What each symbol does to the nodes:
ded: φ>tur, β>kas, γ>riv, ω>gad, δ>nik, χ>lig
fip: φ>pul, β>sep, γ>lev, ω>kuv, δ>tov, χ>none
sif: φ>gud, β>zag, γ>gam, ω>bub, δ>tik, χ>kop
far: φ>mup, β>tur, γ>lig, ω>kul, δ>tup, χ>rad
vog: φ>faf, β>taf, γ>bub, ω>ged, δ>gud, χ>zin
giv: φ>lat, β>nes, γ>tik, ω>gud, δ>mag, χ>bep
rad: φ>bef, β>far, γ>bop, ω>reb, δ>res, χ>none
zik: φ>mar, β>vel, γ>zan, ω>tov, δ>pof, χ>none
mas: φ>lan, β>mon, γ>sud, ω>zim, δ>reb, χ>none
lin: φ>ped, β>none, γ>noz, ω>nin, δ>reg, χ>bug
pof: φ>dib, β>bis, γ>luz, ω>zik, δ>kuv, χ>none
loz: φ>rit, β>fif, γ>nik, ω>tur, δ>mig, χ>tup
lag: φ>rer, β>none, γ>kas, ω>reg, δ>fif, χ>tur
noz: φ>lin, β>none, γ>kef, ω>gir, δ>zuf, χ>deg
dev: φ>vut, β>none, γ>rer, ω>dop, δ>dit, χ>gos
reb: φ>lev, β>kul, γ>fom, ω>mas, δ>rad, χ>none
lan: φ>kuv, β>mab, γ>mas, ω>luz, δ>lev, χ>none
mup: φ>bal, β>zes, γ>far, ω>ror, δ>mol, χ>bef
rit: φ>pif, β>lem, γ>loz, ω>zes, δ>lup, χ>mol
dop: φ>nes, β>none, γ>ges, ω>zag, δ>dev, χ>tik
zim: φ>luz, β>piv, γ>zab, ω>res, δ>mas, χ>none
bef: φ>tov, β>mup, γ>rad, ω>lev, δ>zan, χ>none
nor: φ>kas, β>none, γ>vut, ω>beg, δ>dor, χ>riv
rer: φ>dev, β>none, γ>lag, ω>ges, δ>lem, χ>zes
taf: φ>fik, β>none, γ>nis, ω>pip, δ>kat, χ>vog
vuk: φ>fom, β>biz, γ>pul, ω>tal, δ>gen, χ>none
zan: φ>zik, β>mol, γ>res, ω>bef, δ>luz, χ>none
nes: φ>beg, β>none, γ>dop, ω>kat, δ>vut, χ>giv
zuf: φ>reg, β>none, γ>beg, ω>noz, δ>kas, χ>gad
lup: φ>bub, β>vis, γ>mig, ω>rit, δ>gam, χ>nez
tur: φ>zes, β>lag, γ>ded, ω>dip, δ>loz, χ>far
mol: φ>vel, β>rit, γ>tup, ω>mup, δ>nez, χ>zan
bep: φ>biz, β>giv, γ>sep, ω>dil, δ>ziz, χ>pul
vot: φ>bet, β>fas, γ>mar, ω>gen, δ>naf, χ>none
gad: φ>dip, β>zuf, γ>lat, ω>deg, δ>ded, χ>nen
dil: φ>rog, β>gud, γ>kop, ω>zin, δ>bep, χ>goz
kul: φ>ror, β>dip, γ>nen, ω>mon, δ>far, χ>reb
sol: φ>mon, β>deg, γ>rog, ω>tuk, δ>nen, χ>sud
pif: φ>ged, β>dit, γ>rit, ω>gos, δ>bub, χ>vel
kuv: φ>goz, β>kop, γ>lan, ω>pof, δ>fip, χ>none
bis: φ>zin, β>bub, γ>nez, ω>vel, δ>kop, χ>pof
fif: φ>lem, β>none, γ>pog, ω>lag, δ>nin, χ>loz
tuk: φ>piv, β>vek, γ>nop, ω>fep, δ>sol, χ>zab
tem: φ>lig, β>riv, γ>ziz, ω>biz, δ>fas, χ>gen
zab: φ>zim, β>tuk, γ>naf, ω>bet, δ>sud, χ>none
sud: φ>mas, β>sol, γ>tal, ω>zab, δ>fom, χ>none
lev: φ>fip, β>ror, γ>reb, ω>lan, δ>bef, χ>none
kat: φ>kef, β>none, γ>zag, ω>taf, δ>nes, χ>gud
lem: φ>dit, β>none, γ>fif, ω>rer, δ>vis, χ>rit
beg: φ>zuf, β>none, γ>nes, ω>kef, δ>nor, χ>lat
mab: φ>kop, β>gam, γ>mon, ω>nez, δ>ror, χ>lan
ges: φ>dop, β>none, γ>reg, ω>ped, δ>rer, χ>bof
nis: φ>taf, β>none, γ>vis, ω>dit, δ>zag, χ>bub
mon: φ>mab, β>bug, γ>sol, ω>piv, δ>kul, χ>mas
gir: φ>nin, β>none, γ>fik, ω>pog, δ>noz, χ>vek
biz: φ>nen, β>lat, γ>bep, ω>rog, δ>tem, χ>vuk
tup: φ>mol, β>loz, γ>fep, ω>far, δ>piv, χ>res
fik: φ>gir, β>none, γ>taf, ω>dor, δ>kef, χ>faf
fof: φ>nik, β>dor, γ>ged, ω>riv, δ>faf, χ>fas
fep: φ>tup, β>nik, γ>fas, ω>lig, δ>tuk, χ>bet
gam: φ>sif, β>ped, γ>bug, ω>lup, δ>bof, χ>mab
gen: φ>bop, β>tem, γ>kad, ω>vuk, δ>vot, χ>none
sep: φ>bep, β>tik, γ>ror, ω>kop, δ>bal, χ>fip
fas: φ>fep, β>fof, γ>rav, ω>tem, δ>nop, χ>vot
dor: φ>pog, β>none, γ>pip, ω>nor, δ>fik, χ>fof
zes: φ>gos, β>rer, γ>tur, ω>bof, δ>rit, χ>mup
piv: φ>nez, β>mig, γ>tuk, ω>tup, δ>mon, χ>zim
lat: φ>gad, β>beg, γ>giv, ω>nad, δ>riv, χ>biz
tal: φ>sud, β>rog, γ>goz, ω>naf, δ>vuk, χ>none
tik: φ>giv, β>dop, γ>bof, ω>sif, δ>gos, χ>sep
tov: φ>kad, β>bal, γ>bef, ω>fip, δ>zik, χ>none
vis: φ>nis, β>none, γ>nin, ω>lem, δ>ped, χ>lup
fom: φ>reb, β>nen, γ>vuk, ω>sud, δ>bop, χ>none
rav: φ>fas, β>ged, γ>vel, ω>ziz, δ>zin, χ>mar
reg: φ>ges, β>none, γ>zuf, ω>lin, δ>lag, χ>dip
zin: φ>nop, β>vog, γ>bis, ω>rav, δ>dil, χ>dib
kad: φ>gen, β>ziz, γ>tov, ω>pul, δ>mar, χ>none
res: φ>zan, β>tup, γ>bet, ω>rad, δ>zim, χ>none
kef: φ>noz, β>none, γ>kat, ω>fik, δ>beg, χ>nad
bal: φ>ziz, β>gos, γ>mup, ω>sep, δ>vel, χ>tov
nen: φ>kul, β>gad, γ>biz, ω>sol, δ>lig, χ>fom
nik: φ>loz, β>pog, γ>fof, ω>ded, δ>vek, χ>fep
dip: φ>bof, β>reg, γ>gad, ω>bug, δ>tur, χ>kul
pul: φ>vuk, β>bep, γ>fip, ω>goz, δ>kad, χ>none
ped: φ>zag, β>none, γ>lin, ω>vis, δ>ges, χ>gam
pog: φ>fif, β>none, γ>dor, ω>kas, δ>gir, χ>nik
vek: φ>mig, β>gir, γ>faf, ω>nik, δ>deg, χ>tuk
nez: φ>bis, β>lup, γ>piv, ω>mol, δ>mab, χ>luz
dib: φ>naf, β>zin, γ>pof, ω>mar, δ>goz, χ>none
gos: φ>mag, β>dev, γ>zes, ω>tik, δ>pif, χ>bal
nin: φ>vis, β>none, γ>gir, ω>fif, δ>lin, χ>mig
bug: φ>gam, β>lin, γ>deg, ω>mig, δ>dip, χ>mon
kas: φ>lag, β>none, γ>nor, ω>zuf, δ>pog, χ>ded
dit: φ>pip, β>none, γ>lem, ω>dev, δ>nis, χ>pif
bop: φ>rad, β>lig, γ>gen, ω>fom, δ>bet, χ>none
lig: φ>far, β>ded, γ>tem, ω>nen, δ>fep, χ>bop
mag: φ>riv, β>vut, γ>gos, ω>giv, δ>ged, χ>ziz
bub: φ>vog, β>nis, γ>lup, ω>pif, δ>sif, χ>bis
mar: φ>vot, β>rav, γ>zik, ω>kad, δ>dib, χ>none
rog: φ>sol, β>nad, γ>dil, ω>nop, δ>biz, χ>tal
mig: φ>lup, β>nin, γ>vek, ω>loz, δ>bug, χ>piv
riv: φ>ded, β>nor, γ>mag, ω>lat, δ>fof, χ>tem
gud: φ>nad, β>kat, γ>sif, ω>vog, δ>giv, χ>dil
ged: φ>fof, β>pip, γ>pif, ω>mag, δ>vog, χ>rav
ziz: φ>tem, β>mag, γ>bal, ω>bep, δ>rav, χ>kad
nop: φ>tuk, β>faf, γ>zin, ω>fas, δ>rog, χ>naf
ror: φ>sep, β>bof, γ>kul, ω>mab, δ>mup, χ>lev
goz: φ>tal, β>dil, γ>kuv, ω>dib, δ>pul, χ>none
vut: φ>nor, β>none, γ>dev, ω>nes, δ>pip, χ>mag
kop: φ>dil, β>sif, γ>mab, ω>bis, δ>sep, χ>kuv
luz: φ>pof, β>nez, γ>zim, ω>zan, δ>lan, χ>none
bof: φ>tik, β>ges, γ>dip, ω>gam, δ>zes, χ>ror
zag: φ>kat, β>none, γ>ped, ω>nis, δ>dop, χ>sif
nad: φ>deg, β>kef, γ>gud, ω>faf, δ>lat, χ>rog
deg: φ>bug, β>noz, γ>nad, ω>vek, δ>gad, χ>sol
faf: φ>vek, β>fik, γ>vog, ω>fof, δ>nad, χ>nop
vel: φ>rav, β>pif, γ>mol, ω>bal, δ>bis, χ>zik
pip: φ>dor, β>none, γ>dit, ω>vut, δ>taf, χ>ged
bet: φ>res, β>fep, γ>vot, ω>bop, δ>zab, χ>none
naf: φ>zab, β>nop, γ>dib, ω>vot, δ>tal, χ>none

In the rows, 48 means zero.

The rows follow the links: the fewer symbols apart two nodes are, the more alike their rows tend to be.

Rows with their nodes:
 30   69   68   48   35   67   41   72   47   39   45   33   66   40   43   49   24   60   48   45   57   40   40   44   29   41   32   40   60   39   68   54   19   53   52   33   45   54   44   41   51   65   27   52   56   57   84   33   67   43   41   43   67   40 | nik
 48   40   51   65   57   64   43   35   47   59   46   64   52   76   63   65   34   54   44   73   42   64   43   52   35   33   57   47   61   73   32   44   51   48   44   49   60   41   45   71   78   28   77   42   38   62   50   65   58   66   62   45   50   71 | lan
 38   35   59   38   61   18   51   29   69   51   43   42   34   49   35   30   49   72   59   29   73   64   56   58   55   67   48   52   36   44   53   68   42   32   65   54   37   34   66   59   31   65   45   42   48   39   46   56   23   53   63   47   24   41 | tik
 71   38   46   36   53   26   35   58   61   59   56   57   41   56   47   70   71   15   37   41   30   52   49   41   47   43   68   48   36   57   41   52   72   53   41   63   48   49   44   35   48   37   61   58   36   36   11   47   47   25   45   54   50   58 | ziz
 61   61   26   22   47   49   49   55   34   48   61   59   57   21   41   55   68   19   39   39   41   27   49   34   54   45   41   56   50   38   45   38   35   57   27   46   33   57   38   31   39   44   36   66   47   41   33   43   44   19   23   65   53   36 | nor
 47   37   35   39   65   20   51   32   49   58   51   49   31   47   37   29   65   45   56   37   57   57   54   52   72   66   61   61   33   49   45   55   61   33   60   66   43   39   59   53   31   50   54   55   46   28   19   48   24   45   52   57   17   43 | bub
 57   49   36   72   23   60   55   73   38   36   45   48   31   37   68   35   53   37   53   61   25   36   69   43   67   59   52   44   33   47   45   23   88   60   53   54   65   60   48   34   46   49   40   21   64   55   53   39   60   62   41   48   60   61 | zab
 60   30   41   45   63   36   42   34   50   69   52   64   43   71   46   61   64   32   40   50   37   69   44   52   55   40   66   54   37   68   32   55   68   46   56   69   59   41   49   51   51   30   77   62   35   38   14   57   39   48   54   53   35   63 | bal
 62   45   29   20   59   25   59   38   48   48   53   53   38   33   33   39   74   36   47   27   50   42   55   45   66   69   48   56   43   30   53   48   48   39   39   45   28   46   56   39   22   57   37   52   51   33   29   48   22   31   42   63   34   35 | taf
 61   54   48   13   72   40   44   42   55   58   53   57   56   48   42   75   58   39   37   33   52   41   39   42   27   35   43   53   59   46   48   60   19   43   22   29   21   50   44   50   45   45   47   71   34   44   32   55   35   22   43   57   51   41 | kat
 64   44   63   38   58   33   32   56   72   55   52   55   48   69   50   88   56   28   33   36   39   57   34   53   15   31   59   41   43   57   42   63   52   50   34   42   51   55   43   35   58   39   60   58   29   41   32   58   47   26   51   48   60   59 | dil
 43   43   35   76   32   63   58   49   26   46   43   47   36   48   68   26   50   46   60   71   39   49   64   49   74   62   59   49   39   52   40   17   81   53   60   65   69   53   50   54   52   35   55   24   62   58   47   48   62   75   47   46   46   57 | zim
 61   56   51   60   34   74   40   66   37   44   50   53   58   54   69   75   37   39   32   68   31   42   44   45   28   29   45   42   56   58   42   39   56   64   33   35   63   59   34   44   70   39   57   41   50   61   63   50   71   49   44   47   75   65 | sud
 48   58   74   35   38   41   42   68   68   31   39   35   58   46   43   64   35   52   40   26   56   42   41   41   19   35   35   40   48   32   71   64   30   57   41   25   36   54   47   27   43   72   30   50   47   47   68   40   54   26   44   43   70   40 | fof
 43   54   63   36   37   33   46   72   64   32   44   24   42   30   40   37   46   54   50   21   52   41   57   43   48   59   30   40   41   28   70   56   44   50   54   40   41   53   56   21   20   80   22   40   62   44   61   31   41   35   37   44   61   38 | lat
 56   47   63   53   26   39   52   73   72   25   41   34   28   46   57   47   44   48   44   37   40   48   64   43   42   61   40   34   38   43   60   42   84   56   46   30   52   59   49   34   46   66   36   14   59   54   54   47   46   55   51   42   66   59 | vuk
 54   27   59   57   51   28   51   36   77   49   36   44   23   63   60   40   44   67   57   37   54   73   64   59   50   66   56   45   35   52   44   55   80   44   54   39   48   38   57   59   52   55   61   15   51   50   49   63   28   67   76   43   41   60 | fip
 42   59   20   43   53   75   60   42    9   60   65   60   69   26   46   36   51   40   56   71   49   34   38   39   70   46   42   62   62   39   44   32   21   48   47   63   51   48   39   59   46   35   48   72   52   51   44   45   56   49   29   58   39   38 | lag
 52   37   68   54   57   40   47   38   76   50   42   50   37   75   57   63   37   69   48   44   60   74   48   60   26   48   50   44   48   61   43   61   57   45   41   29   49   39   49   66   69   46   66   32   45   54   48   66   34   64   76   37   51   64 | zik
 49   64   22   38   45   69   52   54   17   47   61   58   68   24   40   45   52   30   48   58   38   21   44   35   63   46   41   53   58   38   46   32   28   54   36   51   40   55   38   34   41   38   32   64   52   50   47   42   59   30   17   57   54   36 | kas
 38   49   49   47   73   59   41   25   36   62   51   57   73   63   39   54   39   62   54   66   62   55   27   53   33   29   51   57   69   60   39   67   17   43   54   56   51   40   44   70   62   33   70   81   38   47   43   54   56   47   51   49   39   50 | gam
 42   49   66   72   31   68   50   52   45   40   40   45   50   59   68   48   23   74   51   66   51   59   47   54   34   45   41   39   59   55   51   42   52   56   49   39   61   49   43   61   71   42   55   25   50   74   79   57   67   72   59   35   64   57 | res
 38   40   69   36   68   27   44   30   71   50   44   47   50   69   36   52   39   74   47   31   68   70   39   58   26   42   43   50   55   50   49   84   18   36   53   38   34   36   59   63   47   54   54   58   41   43   49   59   33   45   63   43   34   45 | pif
 44   34   38   71   51   45   55   34   39   59   47   52   37   54   50   23   59   54   62   60   52   57   61   54   79   64   62   54   42   61   38   43   73   37   76   78   66   38   62   64   45   44   59   42   52   44   31   44   50   71   56   46   26   51 | nez
 59   48   70   52   29   51   40   71   70   34   41   39   40   56   60   71   35   49   33   38   41   52   48   46   20   42   39   36   46   47   54   43   65   60   30   20   52   59   46   33   57   57   42   24   51   62   65   53   51   45   60   38   74   57 | vot
 30   36   59   73   48   42   55   33   56   52   40   38   40   61   46   18   36   77   69   53   63   65   52   62   64   65   49   47   49   60   50   58   59   37   78   62   59   36   61   71   49   58   56   33   53   53   60   49   44   80   68   37   34   51 | ror

Each walk starts at a row. The symbols on each line, taken left to right, move it on to the next node.
Each answer is a row, close to the row of the node it stands for.
start  65   48   56   50   38   56   37   71   59   39   47   52   52   57   62   89   48   29   28   51   29   44   46   45   23   33   50   38   46   49   45   39   66   60   30   31   53   59   37   33   65   41   52   43   48   57   49   52   60   37   51   44   81   63
β δ β δ χ δ  47   55   78   51   32   42   37   77   71   34   43   32   48   58   51   67   29   49   34   33   43   48   43   50   15   33   44   34   45   43   65   63   52   57   47   31   51   59   49   24   47   65   35   39   48   53   67   44   57   34   50   36   73   52
β χ φ  38   60   74   63   25   64   39   73   57   28   43   34   60   52   57   53   26   61   40   52   46   47   45   45   27   37   37   39   54   42   63   53   42   59   53   39   63   59   46   37   57   63   35   41   53   63   84   39   76   53   47   40   72   51
start  59   44   57   27   65   32   32   51   59   60   51   58   56   60   40   80   54   32   30   33   45   49   26   46   21   29   54   50   53   48   50   72   30   47   30   40   34   48   43   37   51   44   58   69   33   36   31   53   42   20   48   51   54   47
χ β δ  47   42   63   35   50   11   51   49   77   37   43   37   32   44   35   38   55   58   50   14   64   58   57   48   45   65   42   46   32   37   63   67   49   45   54   36   33   45   60   31   25   79   35   41   52   37   46   44   28   36   54   43   41   38
β φ δ χ γ δ  45   46   75   28   56   27   37   50   79   43   45   43   51   57   35   62   42   60   40   16   62   57   39   54   16   41   36   43   50   43   61   77   33   43   40   28   31   44   54   40   40   67   44   53   39   38   50   51   35   27   56   46   50   42
start  41   41   33   57   52   45   54   23   29   58   52   45   49   48   36   15   59   58   66   56   58   49   50   56   86   63   58   59   42   52   43   45   51   43   72   76   53   39   58   64   32   47   51   58   51   39   33   47   43   63   54   56   19   41
β φ φ ω ω  65   44   26   16   64   34   49   45   48   60   60   67   48   34   39   60   78   22   36   37   43   36   47   40   48   51   52   53   43   41   43   48   39   45   28   45   28   48   44   33   33   40   49   72   42   31   18   51   23   21   35   62   38   45
φ φ φ φ  51   46   14   40   74   58   54   24   19   66   61   63   59   40   40   42   58   40   56   65   54   42   42   48   69   47   54   66   59   52   30   47   26   41   46   60   45   43   44   66   47   25   59   74   45   45   32   54   42   50   44   59   31   42
start  54   50   43   25   78   44   43   23   48   62   56   64   61   57   36   67   55   56   48   46   59   50   31   50   29   36   51   57   61   53   40   69   15   39   31   36   27   35   45   68   54   37   59   70   39   45   38   61   33   36   55   56   35   40
χ χ γ φ  50   34   61   48   66   41   33   37   62   61   52   64   53   78   48   76   44   46   37   49   53   64   35   54   22   31   63   48   49   66   40   71   46   43   45   50   49   42   51   59   66   34   74   63   26   44   28   62   43   45   62   46   45   60
φ γ δ β γ  29   41   51   59   57   45   52   27   52   52   42   34   44   46   39   15   39   83   69   47   73   60   50   59   65   61   44   52   53   43   52   59   38   30   76   62   53   35   62   73   39   59   48   45   52   47   58   44   45   68   64   45   20   38
start  64   37   61   49   38   23   47   57   78   41   37   43   22   59   56   54   45   56   44   22   43   63   70   53   34   67   48   34   33   47   54   47   81   50   45   31   44   49   63   40   48   66   47   23   53   43   45   58   28   52   66   43   58   59
γ γ γ φ  44   38   58   70   43   51   57   33   53   45   38   45   29   59   66   31   32   80   63   57   55   69   64   56   57   65   50   46   44   58   43   40   75   40   63   47   59   42   56   71   59   56   59   16   53   56   58   62   45   82   67   36   44   56
φ β γ φ  45   34   69   56   52   19   49   36   77   47   36   38   26   63   45   33   48   69   58   32   59   71   63   62   44   66   54   46   30   55   51   63   68   35   64   52   49   42   65   56   45   66   55   30   51   45   46   51   29   61   76   42   33   54
start  50   50   50   67   44   79   43   50   34   48   48   57   56   63   68   65   33   46   44   73   40   48   43   52   38   33   50   45   62   64   35   33   48   58   42   45   66   47   36   62   76   25   63   44   48   66   62   60   71   62   55   43   61   62
φ ω γ β δ  39   56   57   70   45   81   38   53   29   56   53   54   67   62   57   56   27   47   41   78   45   44   27   52   37   28   47   54   63   60   38   49   36   54   56   58   66   47   35   61   75   33   56   55   44   58   60   53   77   57   45   46   57   61
β χ φ  41   41   61   65   67   64   38   37   45   61   51   54   60   74   50   61   33   52   46   71   56   61   30   56   32   29   57   51   58   70   33   63   41   49   54   57   62   40   48   71   73   28   74   66   33   54   43   57   61   59   57   46   42   62
start  54   35   71   44   44   17   50   57   85   40   36   39   22   56   44   46   51   55   49   22   54   61   60   49   41   62   49   39   28   46   63   62   76   44   57   41   42   45   59   31   35   74   40   25   49   39   42   47   31   46   56   39   49   52
ω ω γ φ γ  49   30   42   56   58   21   54   35   60   58   46   52   26   60   46   34   64   43   60   40   53   67   57   53   73   62   67   52   33   55   42   49   77   36   68   69   52   42   60   53   36   42   62   44   45   30   22   51   38   58   58   52   19   55
φ δ φ γ φ  55   52   65   46   40   52   31   77   59   43   51   52   56   61   52   82   43   21   28   43   32   41   32   43   20   24   50   40   51   53   48   53   51   58   32   35   55   60   38   20   58   42   51   60   39   50   44   43   61   22   42   44   74   55
start  39   65   34   40   58   81   50   32   21   54   56   54   78   40   46   50   36   57   48   63   54   34   30   45   39   36   38   56   71   46   42   45    7   47   42   46   43   47   35   62   57   34   45   79   43   55   62   51   62   49   41   53   46   35
χ γ δ φ  26   57   52   62   39   52   58   49   34   41   45   31   54   36   42   11   30   78   68   54   69   46   51   55   65   62   38   49   55   38   62   48   35   42   75   57   53   48   54   56   38   63   36   41   58   55   81   35   56   67   49   41   35   33
δ φ ω χ γ  26   51   59   76   31   56   58   55   39   42   40   30   44   52   54   19   29   74   67   66   58   54   60   53   67   58   47   43   46   49   58   48   59   45   76   59   64   51   51   57   49   59   44   30   59   55   71   41   66   74   58   38   43   46
